Below is a small trained network, with its code and all its weights. Each question gives an input and a class and asks what happens when units are switched off, that is, made to give their printed mean instead of their output.

import numpy as np


def w(rows, s, z=0):
    codes = np.array(rows[::2]) - 128.0
    scale = np.full(codes.shape[1], s)
    scale[-1] = z or s
    return codes * scale


def f(y):
    return np.maximum(y, 0)


def log_softmax(a):
    a = a - a.max(-1, keepdims=True)
    return a - np.log(np.exp(a).sum(-1, keepdims=True))


def net(x, mask):
    res = np.array(x, float).reshape(1, 3) / 4 @ E
    y = f(res @ A[0][:, :-1].T + A[0][:, -1])
    res = res + np.where(mask, y, B[0][:, -1]) @ B[0][:, :-1]
    return log_softmax(res[-1] @ U[:, :-1].T + U[:, -1])


A, B = {}, {}
E = w([
[181,50,169,51,195,137],'x0',
[143,119,167,165,138,6],'x1',
[60,52,199,118,60,129],'x2',
],0.011)
A[0] = w([
[172,168,73,114,166,119,150],'neuron 0',
[42,54,144,84,65,125,174],'neuron 1',
[85,158,95,153,94,100,66],'neuron 2',
[133,138,163,140,142,10,4],'neuron 3',
[124,100,101,87,147,211,64],'neuron 4',
[188,64,152,101,165,125,84],'neuron 5',
[111,156,107,173,89,119,81],'neuron 6',
[167,104,166,158,151,85,69],'neuron 7',
],0.014,0.0016)
B[0] = w([
[49,36,186,177,251,102,208],'neuron 0',
[87,74,171,143,167,100,249],'neuron 1',
[181,139,96,87,109,51,195],'neuron 2',
[78,187,130,171,121,222,233],'neuron 3',
[152,125,119,113,59,192,218],'neuron 4',
[217,144,66,109,68,14,220],'neuron 5',
[113,167,109,106,102,88,193],'neuron 6',
[106,115,110,102,41,229,190],'neuron 7',
],0.011,0.012)
U = w([
[81,52,232,187,222,56,159],'0',
[159,170,56,76,77,11,4],'1',
[104,174,109,129,85,247,177],'2',
],0.011,0.0012)

Each question gives the input, the list of numbers given to net, and the class t.
The units are the neurons (one row each of A and B). Each row of codes is followed by its name. A weight is (code - 128) times the scale printed after its matrix; where a second scale follows, it is the last column's (A, B and U).
mask holds one flag per neuron, in row order. A switched-off neuron (its flag False) gives its mean, the last column of its row in B, instead of its output. The means were averaged over made-up inputs and are rounded, as every weight is.
A unit's drop is (log p(t) with every unit on - log p(t) with that unit switched off) / (log p(t) with every unit on - log p(t) with every unit switched off).
The circuit of an input: a set's keep is (log p(t) with only the set's units on - log p(t) with every unit switched off) / (log p(t) with every unit on - log p(t) with every unit switched off). Starting from all 8 units, units are removed one at a time, each time the one whose removal leaves the highest keep (on an exact tie, the one counted first), for as long as the keep stays at least 0.8.
circuit, biggest first: the units of the circuit, biggest drop first
unit that matters most: the unit with the biggest drop
top k neurons: the k neurons with the biggest drops, biggest first
drop when u is switched off: that unit's drop, to one decimal
input [-3,-4,6], class 0: circuit, biggest first => (neuron 1)
input [-6,7,-3], class 2: top 3 neurons => (neuron 3; neuron 5; neuron 7)
input [8,8,-7], class 1: top 2 neurons => (neuron 5; neuron 7)
input [7,7,2], class 1: top 2 neurons => (neuron 5; neuron 4)
input [3,-6,-6], class 0: top 2 neurons => (neuron 0; neuron 3)
input [-8,8,-8], class 0: top 4 neurons => (neuron 0; neuron 5; neuron 4; neuron 3)
input [8,6,-6], class 1: top 2 neurons => (neuron 5; neuron 1)
input [7,7,5], class 1: top 2 neurons => (neuron 5; neuron 0)
input [3,8,4], class 2: top 2 neurons => (neuron 3; neuron 7)
input [-2,3,-1], class 2: circuit, biggest first => (neuron 5; neuron 1)
input [2,3,0], class 2: circuit, biggest first => (neuron 2; neuron 1)
input [-6,0,6], class 0: top 2 neurons => (neuron 1; neuron 5)
input [-5,7,1], class 2: top 2 neurons => (neuron 3; neuron 5)
input [0,3,-4], class 0: top 2 neurons => (neuron 0; neuron 4)
input [-3,7,0], class 2: unit that matters most => neuron 3
input [-6,-2,1], class 1: drop when neuron 7 is switched off => 0.0
input [-4,7,0], class 2: drop when neuron 5 is switched off => 0.1
input [-3,8,0], class 2: drop when neuron 3 is switched off => 0.4
